Small tables with named rows and columns. After each table, cells are looked up by row and column.

sobepa =
        matanu    nif  ratusu   peze    fuf
sulib    2.546  7.880   3.690  5.043  3.928
zod      4.588  4.248   5.718  3.868  1.949
pefivu   5.909  4.367   6.233  3.901  2.730
lipus    5.212  5.664   4.702  3.057  2.914
palemo   1.914  4.632   4.261  6.225  3.354
tedaso   6.140  6.107   5.598  1.791  2.984
gop      5.145  4.591   7.025  9.681  7.961
bifepi   5.088  1.243   6.509  5.501  3.925

What is the fuf of pefivu in sobepa?
2.730
What is the peze of gop in sobepa?
9.681
What is the fuf of bifepi in sobepa?
3.925
What is the peze of zod in sobepa?
3.868
What is the ratusu of pefivu in sobepa?
6.233
What is the matanu of palemo in sobepa?
1.914
What is the matanu of lipus in sobepa?
5.212
What is the peze of bifepi in sobepa?
5.501
What is the fuf of sulib in sobepa?
3.928
What is the matanu of tedaso in sobepa?
6.140
What is the nif of sulib in sobepa?
7.880
What is the matanu of pefivu in sobepa?
5.909
What is the peze of sulib in sobepa?
5.043
What is the ratusu of bifepi in sobepa?
6.509
What is the nif of pefivu in sobepa?
4.367
What is the ratusu of tedaso in sobepa?
5.598
What is the ratusu of zod in sobepa?
5.718
What is the nif of tedaso in sobepa?
6.107
What is the fuf of lipus in sobepa?
2.914
Row with the largest peze: gop

Table netede
columns: gav, vif, bapale, namip, mib, vados, rotisud, lom
firek: [71.565, 87.910, 93.137, 31.279, 52.734, 70.740, 24.861, 56.274]
luzonu: [70.638, 77.007, 64.386, 52.265, 40.989, 57.722, 26.165, 50.940]
rugaf: [83.508, 54.957, 58.302, 69.420, 58.499, 43.587, 53.831, 60.426]
tuzipon: [78.587, 69.961, 57.965, 65.978, 71.777, 55.082, 70.389, 61.531]
tatodul: [77.546, 73.240, 46.661, 66.705, 73.145, 60.652, 76.209, 71.259]
zito: [70.345, 64.993, 36.646, 65.943, 74.511, 81.829, 91.808, 77.741]
serasu: [89.839, 84.020, 33.998, 50.914, 65.676, 69.596, 80.256, 76.463]

tuzipon, namip: 65.978
firek, vif: 87.910
zito, gav: 70.345
zito, namip: 65.943
tuzipon, vif: 69.961
luzonu, bapale: 64.386
tuzipon, mib: 71.777
firek, rotisud: 24.861
serasu, lom: 76.463
serasu, mib: 65.676

Table tulibiv
fields: zatatir, rifomiz, fam, gevu, rufe
nabug: [-1067, -4720, -47445, 43334, -57098]
lezuzip: [-1453, -7415, -22707, 40049, -48969]
gefele: [-4552, 22904, -26193, 50158, -45567]
fuduke: [-32280, -4556, -46464, 43768, -50875]
mizuvub: [-39115, 22933, -63441, 37772, -38938]
muzikot: [-46819, -10389, -23284, 42684, -68723]
duzakes: [-21460, 29410, -51406, 36320, -79687]
zefer: [-25955, 38942, -62366, 48008, -64635]
domeral: [-31397, 14818, -58542, 45830, -75988]

What is the gevu of gefele in tulibiv?
50158
What is the fam of nabug in tulibiv?
-47445
What is the gevu of zefer in tulibiv?
48008
What is the rufe of lezuzip in tulibiv?
-48969
What is the rufe of muzikot in tulibiv?
-68723
What is the rifomiz of nabug in tulibiv?
-4720
What is the zatatir of muzikot in tulibiv?
-46819
What is the rifomiz of zefer in tulibiv?
38942
What is the rifomiz of duzakes in tulibiv?
29410
What is the rifomiz of lezuzip in tulibiv?
-7415
What is the fam of domeral in tulibiv?
-58542
What is the rufe of mizuvub in tulibiv?
-38938
What is the rufe of domeral in tulibiv?
-75988
Which row has the largest fam? lezuzip

Table foni
,sep,kifu,bif,pada,sizelip
bipiv,60.96,70.77,59.54,71.11,93.92
pep,56.67,69.80,51.62,61.14,72.68
pef,57.79,73.01,53.17,67.29,90.39
valerif,50.65,62.41,40.37,37.57,12.00
rusel,54.28,74.14,46.96,62.01,81.56
vose,72.02,54.62,80.35,70.64,65.42

sizelip of pef is 90.39
sizelip of bipiv is 93.92
kifu of rusel is 74.14
pada of pef is 67.29
kifu of vose is 54.62
bif of bipiv is 59.54
pada of vose is 70.64
sizelip of vose is 65.42
bif of pep is 51.62
kifu of bipiv is 70.77
sizelip of pep is 72.68
Which row has the largest sep? vose

mis:
	vetim	lofavos	sov
tavovi	0.4	0.5	0.4
mor	0.8	0.5	0.4
larevas	0.6	0.2	0.3
vanife	0.8	0.6	0.7

What is the sov of mor in mis? 0.4
What is the lofavos of mor in mis? 0.5
What is the lofavos of vanife in mis? 0.6
What is the lofavos of larevas in mis? 0.2
What is the vetim of tavovi in mis? 0.4
What is the vetim of larevas in mis? 0.6
What is the vetim of vanife in mis? 0.8
What is the sov of larevas in mis? 0.3
What is the sov of tavovi in mis? 0.4
What is the vetim of mor in mis? 0.8
What is the sov of vanife in mis? 0.7
What is the lofavos of tavovi in mis? 0.5

